(68): [195 173 175 145 153 221 170  99 180 151  93 131 122 146 167 130 148 110
 151 103]
(196): [119 106 103  85 111 123 123 116 105  98  80 147 140 109 113 145 168 104
 114 119]
(122): [118 106  85 103 111 120 104 105 116  90  87 163 151 109 106 162 144 124
 106 124]
[105 116]  (122)
[110 151]  (68)
[111 120 104 105 116  90  87 163 151 109 106 162]  (122)
[106 103  85 111]  (196)
[195 173]  (68)

(143): [104  89  77 167  86  86 177 100]
(196): [129 118  89 145 123 101 125 103]
(144): [107 140 127 124 121 129 155 137]
(201): [133 110  88 141 121 101 140 110]
(122): [141 108 150 107 114 139 200 168]
(68): [141 108 112 121 144 109 122 124]
(120): [121 145 109 108 135 122 162 154]
(189): [104  89 116 167  86  86 177 100]
[141 108 112 121 144 109 122 124]  (68)
[109 122 124]  (68)
[121 144 109]  (68)
[127 124 121 129]  (144)
[150 107 114 139]  (122)
[112 121 144 109 122]  (68)
[141 121 101]  (201)

(100): [109  38 130 132 138 155 144 106 136  60 170 196  76  60]
(196): [ 60 106  62  60  98  74  76 158 143 206  63  53 205 207]
(202): [ 60 106  62  60  98  74  76  82 116  95 122 102  73  91]
[106  62  60  98  74  76 158]  (196)
[132 138 155 144 106]  (100)
[ 60 170 196  76]  (100)
[ 60 106  62  60  98  74  76  82 116  95 122 102  73  91]  (202)
[ 76 158]  (196)
[ 62  60  98  74  76  82 116]  (202)

(120): [148 169 118  63  88 164 156 101 181  61]
(143): [ 77  98  38 174 131 115 139 121 187 127]
(166): [150 166  40  97 113 127 161  84 184  99]
(91): [164 155  85 110  63 156 157  43 104 153]
(201): [ 88 148  63 169 118 164 127  53 109  76]
(100): [ 84 141  96 105  96  47 149 109 127 139]
(68): [151  91  77 112  57 124 155  69 173  94]
(196): [ 48 174 113 133 120 105 121  96 128  50]
[ 88 148  63 169 118 164]  (201)
[164 156]  (120)
[124 155  69 173]  (68)
[156 157  43 104 153]  (91)
[164 155  85 110]  (91)

(189): [123 123  79  70  97 135 135  98 167 104 174]
(201): [127 152 137 168 171 120 120 123  92 121 155]
(196): [132 156 172 113 172 114 114 125 104 126 175]
(202): [105 117 152  96 144 130 130 148 164 121 143]
(143): [101 100  87  72  79 164 164  97 171 106  99]
(166): [127 152 137 168 171 164 120 123  54 122 129]
(144): [157 136 169  64 129  95  95 127 163 124 143]
(68): [125 135  59 161 103 119 119 157  92 121 155]
(122): [147 156 123 161 103 119 121 157  92 121 155]
(120): [150  99 127 158 122 125 125 134  59 112 147]
[147 156 123 161 103 119 121 157  92 121 155]  (122)
[ 99 127 158 122 125 125 134  59 112 147]  (120)
[125 134  59]  (120)
[129  95]  (144)

(100): [ 73  55  72 185 186 160 100  74 135  67 123 168 100 100  79]
(202): [208 133 169  62 153  92 178 112 120 163 109 114  62 191 132]
(120): [ 86 117  63 134  96  94  73  57 124  96  86 147 137  74 102]
[178 112 120 163 109]  (202)
[73 57]  (120)

(68): [158 112 120  86 128 148 110 119 179 139 151 141 143 157  76  95  90 120
 143 106 138 134 165]
(122): [ 90 146 162 140  97 136 161 178  77  58 147 125 134 151 155 127 158  77
 161 107 157 178 109]
(100): [129 116 148 110  89 122 121 142 111 102 181  85 101 155  93 117 151 118
 145 139 153 161 151]
(202): [158 112 120  86 128 148 110 119 179 139 151 141 143 157  76  94  85 135
 135 114 132 123 173]
(144): [126 142 125 113 148 166 147 148 162 108 106 193 183 148 136 104  82  89
 154  71 135 138 125]
(91): [138 107 147  96  80 123 113 140 119 104 198  75  96 167  70 109 150 118
 150 140 159 167 166]
(120): [128 149 110 119 179 139 151 141  99 143 149  73  81 115 117 147 166 160
 108 173 123 122 133]
[158 112 120  86 128 148 110 119 179 139 151 141 143 157  76  94  85 135
 135 114 132 123 173]  (202)
[ 85 101 155  93 117 151]  (100)
[75 96]  (91)
[ 94  85 135 135 114 132]  (202)
[135 114 132]  (202)
[158 112 120  86 128 148 110 119 179 139 151 141 143 157  76  95  90 120
 143 106 138 134 165]  (68)

(196): [175 212 147 130 133 162 156 191 162  72  79 151 146  70 111 162 141]
(166): [133 112 105 188  90 111 136 132 102 166 169 106  77 166 101 103  97]
(201): [137 128 170 200 187  88 168 130  70 121  82 163 172 125 148  66 171]
(143): [197  65 174 193  98  82 176  82 188 115  98 182 187 120  68  97 172]
(144): [200 187  88 168 129  70 121  82 130 113  96 182 205 117 116  95 187]
(68): [111 184 139  98 168 156 126 167 112  82 120 134 145  78 151 168 142]
(91): [ 80 130 175 147 123  82 176  82 188 115  98 182 187 120  68  97 172]
(100): [175  80 147 130 133 162 156 191 162 153 160  82  52 152 156 151  76]
(202): [175  80 147 130 133 162 156 191 162  72  79 151 146 146 111 162 141]
[128 170 200 187  88 168 130  70 121  82]  (201)
[133 162 156 191 162  72  79 151 146 146 111]  (202)
[ 80 130 175 147 123  82 176  82 188 115  98 182 187 120  68  97 172]  (91)
[200 187  88 168 130  70 121  82]  (201)
[175  80 147 130 133 162 156 191 162  72  79 151 146 146 111 162 141]  (202)

(196): [ 95  73 154 115 196 119 141  92]
(189): [106  95  73 119 154 196 192 182]
(202): [115 154  73  95 196 119 101  92]
(143): [115 154  73  95 196  87 101  92]
[115 154  73  95 196 119 101  92]  (202)
[154  73  95 196 119]  (202)
[ 95  73 119]  (189)

(144): [158 203 102 145]
(196): [109  77 145 116]
(91): [159 203 102 145]
(100): [150 183 110 140]
(201): [203 159 126 129]
(202): [150 183 109 140]
[150 183 109 140]  (202)
[159 203]  (91)

(201): [124 140 116 125 142 160 147 105 193 101 104  77 122 154 124 124 136 121
 134 131  74  89  94  64  99  64 121 113 144 125 117 104 114 178 135 155
 100 138  89 102 107 111 162 125 155 122 130 118  65  70 128 123 108 152
 136 144  78]
(196): [128 136 101 113 154 161 143 100 190  98  96  79 132 160 125 125 121 126
 130 137  68  82 104  64 120  72 127 103 146 134  80 111 117 178 143 132
 105 123  92  95 100 109 163 105 170 102 133 113  70  64  82 126 117 156
 141 159  84]
(122): [134 132  80 102 170 156 137 100 181 100  96  85 146 158 127 127 103 135
 125 144  73  84 122  73 135  91 137  98 151 137  65 117 122 173 147 117
 115 116  95  86  94 109 162  95 173  85 138 107  76  72  64 132 133 156
 145 165  93]
(68): [166 121  61  88 144 121 130 116  95 149 105 170 160 124 130 142  74 156
 113 165 139 135 200 147 104 156 148 121 177  89  66 148 142 118 119 107
 147 112 137  93 104 141 132  94 119  62 147 113 135 165  48 178 116 137
 142 126 166]
(100): [160 122  58  88 158 127 128 109 114 133  98 142 164 129 131 144 135 103
  73 135  84 127  91  73 125 122 162 110 174 100  63 149 140 130 130 105
 153 111 126  83  97 130 141  93 128  61 146 108 123 123  46 167 131 145
 145 144 150]
[ 84 127  91  73 125 122 162 110 174]  (100)
[127 103 135 125 144  73  84 122  73 135  91]  (122)

(100): [120 103 110  97 110 102  81 132  85 126 134 137]
(122): [164 104 163  97 110 102  81  90 204  88 122 159]
(120): [163 104 164 133 120 102 110 106 181  66 137 141]
(189): [148 109 164 193 110 102  81 132  85 126 134 137]
[163 104 164]  (120)
[120 102 110]  (120)
[104 164]  (120)
[104 163  97 110 102  81  90 204  88 122]  (122)
[109 164 193 110 102  81 132]  (189)
[109 164]  (189)

(100): [148  69 112 116 156 108 136 179 175 105  99 131 110 165 137  84 162  96]
(122): [122 143 108 174 152 141 167  73 157 112  89 128 115 116 111 107  73 101]
(68): [149  88 125  91 168 138 131 140 135 106 122 154 144  80 189  45 133 144]
(202): [ 94 137 129 160 121 120 141  79 184 137 170  82 138 134 127 132  83 161]
(120): [200  70 119 104  97 124 164 123 166  87 102 112 143 187  54 143 193  64]
(144): [133 154  67 114 128 145 128 155 125 141  81 138 114 116 111 128 105  72]
(166): [171 114 145 107 138 133 130 107 132  98  94 132 152  98 138 141 165  79]
(196): [141 115 160 109 134 138 155 141  90 111 140 175 135 112 125  89 136 173]
(91): [141  81 138 114 118 111 128 105 104 140 122 169 125 112 101  80  82 145]
[133 154  67 114 128 145 128 155 125 141  81 138 114 116 111 128 105  72]  (144)
[141  81 138 114 116 111 128 105]  (144)
[116 111 128 105]  (144)
[167  73 157 112  89 128 115 116 111]  (122)
[102 112 143 187  54 143]  (120)
[171 114 145 107 138 133 130 107 132  98]  (166)
[140 122 169]  (91)

(68): [113 132 129 129 129 128 128 128 127 128 127 128 129 128 128 128 129 127
 126 129 129 127 129 128 127 128 128 128 129 127 128 128 128 128 129 129
 129 129 127 129 127 128 129 128 129 128 127 128]
(196): [154 148 133 154 128 194 141 139 183 176 166 166 142 137 122 150 176  90
 169 135 103 139 170 109  96 128 109 121 118 108  90 104 123 144 110 107
 150 154 122 110 137 123 108 113 109  61 132 130]
(122): [104 154 132 126 135  97  95 122 140 108  93 128 154 146 133 129 113 133
  97 124 153 120 119 147 115 132 118 115 109  86 120 109 126 125 132 147
 149 162 100 137 134 135 157 113 131 159 104 120]
(143): [114 160 165 154 128 194 141 139 183 176 166 166 142 137 126 150 176  90
 169 135 103 139 170 109  96 128 109 121 118 108  90 104 123 144 110 107
 150 154 122 110 137 123 108 113 109  61 132 130]
(166): [120 152 181 153 113 201 148 148 145 159 168 137 130 150 133 162 155 120
 151 133  95 148 143 105  88 123 134 114 125 120 109  98  96 128 122 126
 120 123 109 148 136 122 108  92 115  62 125 137]
(202): [123 141 162 147 126 175 140 146 147 145 152 138 125 134 127 144 142 115
 141 135 111 139 147 118 101 128 124 127 119 122 110 112 116 127 120 121
 124 129 123 133 130 121 115 109 127  84 134 137]
[115 132]  (122)
[154 146 133]  (122)
[128 129 127 126]  (68)
[114 160 165 154 128 194 141 139 183 176 166 166 142 137 126 150 176  90
 169 135 103 139 170 109  96 128 109 121 118 108  90 104 123 144 110 107
 150 154 122 110 137 123 108 113 109  61 132 130]  (143)
[147 145 152]  (202)

(189): [ 81 186 190 199  83 214]
(143): [ 99 190  94  59 177 188]
(91): [ 99  94 190 199  83 188]
[ 99 190]  (143)
[190  94  59 177 188]  (143)
[ 99  94 190]  (91)
[190 199  83 214]  (189)
[ 99 190  94  59 177]  (143)
[199  83 214]  (189)

(143): [118  83 102  98]
(120): [118  83 102 215]
(144): [151 110 203 155]
[118  83 102 215]  (120)
[118  83 102  98]  (143)
[102  98]  (143)
[151 110 203]  (144)
[102 215]  (120)

(201): [165 157 142 163 144 164 131  75 154 148 171  79 137  85 125 152 107 152
 166 159 153  74 160 105  76 151]
(202): [171  79 137  85 125 152 107 152 168 159 153  74 130 168  89 123 120 123
 119 120 131 121 124 151 116 132]
(189): [126 127 119 122 106 124 110 169 123  94 190 136 114 157 114 127 108 119
 122 128 188 127 127 138 120 124]
(122): [128 165 108 151 109 125  83 120 118 106 127 129 106 121  89 160 174 116
 123 159 127 132 120 147 137 157]
(91): [108 118 122 128 188 127 127 138 116 133 131 148 130 168 111 124 118 115
 104 122 135 132 112 151 125 126]
(120): [128 165 105 151  81 125  70 120 118 106 127 129 106 121  89 160 174 116
 123 159 127 132 120 147 137 157]
(166): [118 125 156 117 122 122 163 145 123 113 104 138 129 142 185 133 119 132
 123 136 104 141 119 119 135 112]
(100): [ 43 177 129 175 111  48 138 134  77 133 109 128 109 146 148 172 153  80
  43 174 145 118  71 144 121 171]
[153  80  43 174]  (100)
[152 166 159 153  74 160 105  76 151]  (201)
[165 157 142 163 144 164 131  75 154 148 171  79 137  85 125 152 107 152
 166 159 153  74 160 105  76 151]  (201)
[171  79 137  85 125 152 107 152 166 159 153  74]  (201)
[108 119 122 128 188 127 127 138]  (189)
[128 165 105 151  81 125  70 120 118 106 127 129 106 121  89 160 174 116
 123 159 127 132 120 147 137 157]  (120)

(143): [188  76  74 149 200 159 186 124  80 179 120 114 137 133  81  72  79  80
  88 147 203  74  55 176  55 184 116  57 186  97 182 136 134  71]
(189): [195 186  99  62 133 147  55 106 160 105 126 161 106 200  55 176  79  72
  80  88 147  75  55  74  70 107 157 106 105 124  96 181  82 172]
(144): [195 186  99  62 121 147  55 106 160 120 114 179 137 198  55 101  79  72
  80  88 147  75  55  74  70 107 157 106 105 124  96 181  82 172]
(166): [195 186  80  62 133 147  55 106 160 105 126 161 106 200  55 176  79  72
  80  88 147 203  55  74  70 107 157 106 105  79  96 181  82 172]
[101  79  72  80  88 147]  (144)
[176  79  72  80  88 147 203  55  74]  (166)
[195 186  80  62 133 147  55 106 160 105 126 161 106 200  55 176  79  72
  80  88 147 203  55  74  70 107 157 106 105  79  96 181  82 172]  (166)
[179 120 114 137]  (143)
[195 186  99  62 121 147  55 106 160 120 114 179 137 198  55 101  79  72
  80  88 147  75  55  74  70 107 157 106 105 124  96 181  82 172]  (144)

(202): [136 133 132 130 124 144 126 124 135 129 111 143 132 130 130 128 127 133
 138]
(201): [134 110 139 143 133 135 134 124 144 129 111 143 119 124 138 145 131 133
 133]
(120): [149  40 165 158 153 127 130 109 169 138  59 183 112 118 154 145 122 149
 157]
(196): [134 101 139 136 133 135 130 124 144 129 111 143 119 124 134 137 131 133
 133]
(189): [126 136 109  85 139  82 100 134  84 120 149 120 164 145 110  78 101 135
 152]
(144): [126 136 109  85 135 130 133 144 124 120 149 120 164 145 110  78 101 135
 152]
(166): [124 145 134 150 115 157 143 128 144 133 126 125 106 118 130 153 147 119
 103]
[144 129 111 143 119 124 134 137 131 133 133]  (196)
[101 139 136 133 135 130 124 144 129 111 143]  (196)
[126 136 109  85 139  82 100 134  84 120 149 120 164 145 110  78 101 135
 152]  (189)
[136 133 135 130 124 144]  (196)
[133 135 130 124 144]  (196)
[134 101 139 136 133 135 130 124 144 129 111 143 119 124 134 137 131 133
 133]  (196)
[133 126 125 106 118 130 153 147 119]  (166)

(68): [169 172  55 162 115]
(201): [157 178  93 130 138]
(144): [195  66 133 199  92]
(196): [158 171  63 167 114]
(202): [161 191 102 124 127]
(122): [168 194  66 133 128]
(91): [166 181  83 135 129]
(120): [177 192  60 127 135]
(166): [170 198  37 141 132]
(100): [175 154  88 149 122]
[178  93 130]  (201)
[194  66 133]  (122)

(120): [157 170 114 130 146 102 111 160 110 147 128 106 127 106  77 169 142 107
 120 136  99 105 117]
(201): [111 188 102 197 133 193 156  87 140  99 151 139  54 131 153 165 121 147
 104  73 104  83 160]
(196): [106 157 137 215 131 154  86  92 103 107 114 124 108 196 126 123 168 153
 118 109 141 125 136]
(143): [162 162  90 153 142 106 111 140 126 104 177 106  87 114 114 185 113 120
  96  94  83  73 114]
(166): [129 155 180 101  90 184 140 159 151  91 118 134 128 154 169 116 129 148
 130 132 183 164 135]
(202): [112 141 125  94 107 177 142 167 151 146 105 127 101 119 136 120 143 124
 141 115 150 140 126]
(122): [110 163  87 187 164 148 117  76  87 142  76 156 102 110  83 112 157 141
 124 121  75  87 149]
(189): [136  85 108 154 143 125 165 123 121 189  91 143 115  74 100  88 145 112
 144 125  97 112 137]
[102 111 160 110]  (120)
[ 88 145 112 144]  (189)
[108 196 126 123 168]  (196)
[131 153 165]  (201)
[112 144 125]  (189)

(68): [ 66  70 132 208 112 140 129]
(144): [175 112 208 132  70 140  83]
(201): [ 66 140 208  70 112 132 170]
[140 208  70 112 132]  (201)
[208  70]  (201)
[ 66 140 208  70 112 132]  (201)
[140  83]  (144)

(100): [143 133 137 118  83 123 131 137 158  94 115  99 157]
(166): [142  97 149 155  83 115 126 114  91 157 115  94  99]
(189): [ 97 108 134 155  83 115 126 114 133 142  98 149 147]
(122): [143 133 137  89  83 123 131 137 158  94 115  99 157]
[143 133 137 118  83 123 131 137 158  94 115  99 157]  (100)
[142  98 149]  (189)
[143 133 137  89  83 123 131 137 158  94 115  99 157]  (122)
[115 126 114  91 157]  (166)

(202): [156 126 135 120 126 114 115 134 143 117 104 126  96 214 142 125 168 119
 114 166 116]
(122): [126 120 156 143 135 134 114 126 115 117 104 126  96 214 142 125 168 119
 114 166 116]
(196): [131 147 110 126 120 156 143 135 135 114 126 115 135 167 120 116 153 154
  93 161 103]
[156 126 135 120 126 114 115 134 143 117 104 126  96 214 142 125 168 119
 114 166 116]  (202)
[126 120 156 143 135 135 114 126 115]  (196)
[126 120 156 143 135 134 114 126 115]  (122)
[114 126 115 117]  (122)

(144): [122 116 122 152 116 108 159 126  94 164 131 140 104 129 122 147 108 100
 131 117 135 125 137 157 131 123 120 118 122 130 120 143 138 118 103 157]
(68): [147 108 101 131 117 135 129 126 123 123 125 133 124 135 120 138 128 129
 137 121 121 131 130 132 130 124 128 135 129 113 129 122 123 125 126 124]
(201): [123 120 109 148 162  98 145 137 125 202 128 138 112 134 108 176 122 115
 125 109 130 130 132 166 115 113 129 130 135 119 129 153 142  94  93 168]
(143): [114 116 112 135 158  90 138 176 131 213 116 134 118 161 122 194 149 135
 133  82 135 150 127 147  88 115 135 130 155 125 137 150 142  93  81 162]
(120): [101 121 112 122 179 101 122 148 142 198 113 132 110 165 121 165 142 130
 130  75 120 137 113 155  76 117 150 125 149 123 144 180 130 110  72 161]
(100): [122 135 127 118 125 119 130 118 122 138 127 144 127 123 118 138 125 128
 131 151 125 108 126 136 125 146 119 136 128 135 127 142 135 123 106 146]
(189): [172 108 151 168  76 115 117 116 119  78 106 132 155 111 114 121 127 113
 151 168 127 106 146 129 165 127  96 175 117 123 128 112 139 144 157 147]
(196): [125 131 132 136 127 114 131 128 122 149 124 133 128 127 126 146 131 122
 118 128 131 129 131 133 127 128 129 131 128 125 133 135 134 118 113 142]
(122): [126 119 125 144 117 128 137 125 115 154 126 129 115 126 146 119 125 107
 132 118 132 128 137 141 143 128 127 115 123 131 123 139 132 128 122 137]
(91): [100 135 110  98 150 117 140 131 126 163 125 121  95 146 115 148 128 133
 116 101 118 133 130 143  94 123 137 115 128 127 122 148 124 119  89 147]
[119  78 106 132 155 111 114 121]  (189)
[125 137 157 131 123]  (144)
[130 118 122 138]  (100)
[106 132 155]  (189)
[147 108 100 131 117 135]  (144)
[128 133 116]  (91)

(189): [130  95 115  97]
(202): [173 136 109 135]
(120): [133 115 127 127]
(143): [130  95 114 143]
(122): [130  95 115 119]
[130  95 114 143]  (143)
[115 127]  (120)
[173 136]  (202)
[136 109]  (202)
[127 127]  (120)

(68): [122 113 131 169 172]
(91): [101  98 104 168 163]
(201): [190  99  95 146 157]
(100): [197  86  78 147 145]
(189): [152  98 104 171 147]
(122): [101 120 118 168 163]
(202): [134 111 128 165 163]
[152  98 104 171 147]  (189)
[118 168 163]  (122)

(144): [148 123 137 136 109 122 152 140]
(201): [187  83 115 106 132 133 172 106]
(143): [123 148 137 134 114 157 136  90]
(189): [161  56  84 122 172 126 130 116]
(68): [140 170 165 133  98 122 133 148]
(202): [140 125 133 132 106 115 135 172]
[133 132 106 115]  (202)
[170 165 133  98]  (68)
[123 148 137]  (143)
[ 98 122 133 148]  (68)
[137 136 109]  (144)

(202): [ 64 175 157 135 115 171  84]
(100): [143 137 138  97  60 156 169]
(120): [105  85  84 187 118 167 153]
(201): [157 134  98  81 165 154 178]
(143): [ 95 119 142  91 193 131 123]
(144): [102 104  85 117 137 202 122]
(166): [137  70 175 138  99 113 164]
[137 202]  (144)
[157 135]  (202)
[104  85]  (144)
[ 97  60 156 169]  (100)
[135 115]  (202)
[ 85  84 187]  (120)

